Questions about the row below.
1) What is the fourth entry?
2) What is the entry just left of 102?
[106 102 138 111 125]
1) 111
2) 106

grid =
[[135 118 113 122 130 127 119 118 129 141 142 132 125 128 135 133]
 [135 117 114 123 130 126 118 119 131 143 140 129 125 131 136 129]
 [135 122 114 114 121 128 130 126 120 117 120 129 139 143 140 133]
 [134 114 121 130 120 120 139 141 126 129 136 118 105 126 146 136]
 [135 123 115 113 118 125 130 130 125 119 117 120 128 137 143 142]
 [135 119 113 119 128 130 124 117 119 130 141 142 134 126 126 132]]
Indices start at 1.
The entry at row 3, column 2? 122
The entry in row 1 and column 2 is 118
The smallest entry -> 105
The top-right entry -> 133
The entry at row 3, column 1? 135
The top entry of the column that holds the largest entry? 135
The entry in the bottom-left corner? 135
The entry at row 1, column 1? 135
The entry at row 2, column 1: 135
The entry in the bottom-right corner: 132
The entry just right of the largest entry: 136
The entry directly below the largest entry? 143
The bottom entry of the column that holds the largest entry -> 126
The entry directly above the largest entry? 140
The maximum? 146
The entry at row 3, column 3? 114
The entry just left of the smallest entry? 118
The bottom entry of the column that holds the smallest entry -> 134
The entry just left of the largest entry is 126
The entry in row 1 and column 3? 113
The entry directly above the smallest entry? 139
The entry just left of 115? 123

x =
[[147 148 107 148 107 148 108 148 108 144]
 [149 148 108 148 108 148 107 148 108 148]
 [148 148 108 148 108 148 108 149 108 146]
 [148 148 108 148 108 148 108 148 108 148]
 [148 149 108 149 107 148 107 148 108 148]
 [147 148 108 149 107 148 107 148 108 145]
 [147 148 108 148 108 149 108 148 108 144]
 [147 148 108 148 108 148 108 148 108 145]
 [148 148 108 148 108 149 108 148 108 149]
 [148 148 108 148 108 148 107 148 108 148]
 [148 149 107 148 108 148 108 149 108 148]
 [149 148 108 149 108 148 107 148 108 145]
 [148 148 108 149 108 148 108 148 108 149]]
Rows and columns are numbered from 1.
Report the entry in the top-right corner.
Answer: 144
Report the entry in row 1 and column 2.
Answer: 148
The bottom-right entry: 149
Report the top-left entry.
Answer: 147
The entry at row 1, column 3 -> 107
Report the entry in row 2 and column 3.
Answer: 108
The entry at row 3, column 2 -> 148
The entry in row 3 and column 1 -> 148
Report the entry at row 3, column 3.
Answer: 108
Report the entry in row 2 and column 1.
Answer: 149
Report the bottom-left entry.
Answer: 148
The entry at row 2, column 2: 148

143  136  137  100  146  119  142
The entry at the centre is 100
Report the third entry from the left.
Answer: 137
Report the second-last entry.
Answer: 119

A =
array([[126, 131, 125, 117, 121, 135, 132, 139, 123, 125, 127, 122, 134],
       [130, 135, 133, 122, 119, 133, 138, 126, 129, 132, 132, 126, 118],
       [123, 121, 128, 115, 131, 134, 123, 117, 122, 121, 128, 128, 128],
       [130, 127, 124, 113, 131, 122, 117, 135, 122, 132, 132, 128, 135],
       [143, 130, 130, 133, 140, 127, 124, 121, 122, 128, 127, 130, 132],
       [116, 127, 129, 129, 132, 127, 138, 124, 121, 126, 120, 123, 136],
       [147, 127, 109, 154, 130, 125, 126, 136, 107, 143, 123, 130, 149],
       [135, 142, 115, 131, 131, 130, 137, 124, 126, 111, 127, 120, 134],
       [127, 126, 146, 144, 125, 130, 139, 130, 120, 127, 121, 128, 142],
       [132, 147, 140, 140, 129, 126, 124, 130, 140, 118, 115, 132, 135],
       [133, 135, 117, 140, 118, 126, 120, 113, 134, 122, 118, 125, 127],
       [144, 136, 132, 140, 135, 127, 125, 136, 140, 142, 122, 131, 141],
       [113, 132, 138, 118, 130, 127, 136, 129, 145, 121, 121, 122, 143],
       [135, 130, 129, 139, 137, 126, 120, 131, 126, 127, 109, 132, 140]])
Counting starts at 1.
What is the entry in the bottom-left corner? 135
The entry in row 1 and column 1 is 126
The entry in the bottom-right corner: 140
What is the entry in the top-right corner? 134
The entry in row 1 and column 2 is 131
What is the entry just left of the smallest entry? 136
What is the entry at row 1, column 3? 125
The entry just left of the largest entry -> 109
The entry at row 3, column 2 -> 121
What is the bottom entry of the column that holds the smallest entry? 126
The largest entry is 154
What is the entry in row 3 and column 1? 123
What is the entry at row 2, column 1? 130
The entry directly above 107 -> 121
What is the entry in row 3 and column 3? 128
What is the entry directly below the smallest entry? 126
What is the top entry of the column that holds the smallest entry? 123
What is the entry just right of the largest entry? 130
What is the top entry of the column that holds the largest entry? 117

Read these off the array that follows. Counting starts at 1.
1) The entry at row 3, column 3?
2) The entry in row 2 and column 3?
3) The maximum?
4) The entry in the bottom-right corner?
5) The entry in the top-right corner?
6) The entry in row 1 and column 1?
7) The entry in row 3 and column 1?
8) The entry at row 1, column 3?
[[129 126 116 127 134 132 134 109 119 124 132 137 132 128 118]
 [128 133 133 125 140 130 132 120 133 131 138 132 123 133 116]
 [132 134 125 126 125 120 140 118 123 130 126 132 121 126 132]
 [120 134 121 139 140 132 120 125 120 118 131 135 126 140 123]
 [123 129 142 117 125 132 132 116 120 132 123 135 130 131 138]
 [130 141 130 131 118 110 127 132 120 127 129 137 129 136 129]
 [119 134 122 122 125 135 132 135 138 116 128 128 136 139 138]
 [133 133 141 131 127 108 146 129 121 129 120 127 134 119 130]
 [131 131 137 127 127 129 139 125 114 138 129 143 115 122 125]
 [112 120 133 120 130 119 116 123 128 120 130 129 117 120 123]
 [126 140 134 122 120 131 132 135 127 125 135 127 128 129 117]
 [132 120 119 132 143 137 104 117 136 115 143 140 120 136 125]
 [135 132 120 141 117 125 139 119 124 141 133 134 128 137 136]
 [135 134 124 126 118 129 130 135 130 122 129 124 119 129 137]
 [127 119 131 122 136 138 125 127 132 125 135 125 131 132 140]]
1) 125
2) 133
3) 146
4) 140
5) 118
6) 129
7) 132
8) 116

[[ 99 157 154 156 100 101]
 [155 100 100 100 157 155]
 [140 134  99 127 134 155]
 [157 100 100  99 156 155]
 [154 101  99 101 151 158]
 [151 100 141 100 154 131]
 [100 154 156 156  99  99]]
Counting starts at 1.
The entry in the top-right corner is 101
The entry directly below the largest entry is 131
Which number is the entry in row 2 and column 3?
Answer: 100
Which number is the entry in row 2 and column 1?
Answer: 155
The largest entry -> 158
The entry in row 1 and column 1: 99
The entry at row 1, column 2 is 157
The entry in the bottom-left corner -> 100
Which number is the entry just right of 127?
Answer: 134
The entry just left of the largest entry -> 151
The entry in row 1 and column 3: 154
Which number is the bottom-right entry?
Answer: 99

[[109 106 146 148 107 148 144 149 107 141 148 138 105 147 107]
 [122 118 133 140 120 140 131 140 121 141 141 139 118 141 121]
 [130 128 125 130 129 130 124 130 129 133 130 133 128 131 129]
 [134 138 123 114 135 114 125 114 135 114 114 116 139 114 135]
 [117 122 140 130 119 130 142 131 119 124 130 121 122 129 119]]
Rows and columns are numbered from 1.
The entry just right of the smallest entry is 147
The entry in the bottom-right corner: 119
The entry just right of the centre entry is 129
The entry in row 3 and column 3 -> 125
Read off the top-left entry.
Answer: 109
Read off the top entry of the column that holds the smallest entry.
Answer: 105
The entry just left of the smallest entry is 138
Read off the centre entry.
Answer: 130
Read off the entry directly below the largest entry.
Answer: 140
Read off the entry at row 3, column 1.
Answer: 130
The entry in the bottom-left corner: 117
The entry in row 2 and column 3 is 133
Read off the entry in row 2 and column 1.
Answer: 122
Read off the entry just left of 149.
Answer: 144
The entry just right of the largest entry: 107
The entry directly below the smallest entry -> 118
The top-right entry -> 107
Read off the entry just left of the centre entry.
Answer: 124
The entry at row 1, column 3 -> 146
Read off the top entry of the column that holds the largest entry.
Answer: 149
The entry at row 3, column 2: 128

Read these off the grid that follows.
1) Give the bottom-left entry.
2) Give the third entry on the main diagonal.
3) Give the second entry on the main diagonal.
4) Give the entry in the top-left corner.
5) Give the second smallest entry.
6) Give the last entry of the smallest entry's row.
7) Give the largest entry in the last row.
8) Give the 3rd entry on the diagonal from the top-right corner.
[[139, 121, 138, 149, 120, 121, 136, 136, 121, 131],
 [131, 126, 124, 132, 123, 128, 133, 128, 124, 128],
 [125, 129, 133, 121, 132, 120, 120, 141, 135, 132],
 [128, 129, 129, 130, 129, 128, 129, 127, 128, 125],
 [126, 131, 129, 127, 130, 126, 126, 129, 127, 125],
 [126, 129, 134, 122, 131, 120, 122, 140, 131, 132],
 [128, 131, 135, 130, 128, 130, 128, 130, 126, 126],
 [128, 132, 126, 134, 126, 127, 132, 128, 125, 121],
 [125, 130, 130, 121, 131, 123, 121, 136, 131, 132],
 [128, 131, 131, 122, 130, 127, 125, 137, 123, 132],
 [132, 127, 129, 133, 125, 121, 126, 142, 137, 130],
 [130, 135, 126, 138, 124, 131, 133, 134, 121, 120],
 [125, 133, 134, 118, 132, 124, 120, 152, 117, 135]]
1) 125
2) 133
3) 126
4) 139
5) 118
6) 135
7) 152
8) 141

data =
[[148 142 127 116 109 112 121 129 136 143 146]
 [148 142 123 111 109 134 147 136 129 116 126]
 [148 142 133 114 109 105 119 124 135 142 146]
 [148 137 108 115 145 137 120 125 130 128 132]
 [148 142 121 109 109 129 144 143 131 125 120]
 [148 142 125 111 109 125 134 147 141 128 124]
 [148 142 125 107 109 125 144 147 135 120 122]
 [148 142 126 116 106 114 122 136 143 147 136]
 [148 142 125 111 107 115 130 137 145 137 132]
 [148 138 113 111 119 140 140 127 123 126 132]]
Counting starts at 1.
Report the entry at row 3, column 1.
A: 148
Report the bottom-right entry.
A: 132
The entry in row 3 and column 2: 142
Report the entry at row 1, column 2.
A: 142
The entry in the top-right corner is 146
Report the entry just right of the smallest entry.
A: 119
Report the entry directly above 133.
A: 123
The entry directly below the smallest entry is 137
The entry in row 1 and column 3 -> 127
Report the entry at row 1, column 1.
A: 148
The bottom entry of the column that holds the smallest entry -> 140
Report the entry in row 3 and column 3.
A: 133
Report the bottom-left entry.
A: 148
The entry directly below 106 -> 107
The top entry of the column that holds the smallest entry: 112
The entry just right of 108 is 115
The smallest entry -> 105
Report the entry at row 2, column 1.
A: 148
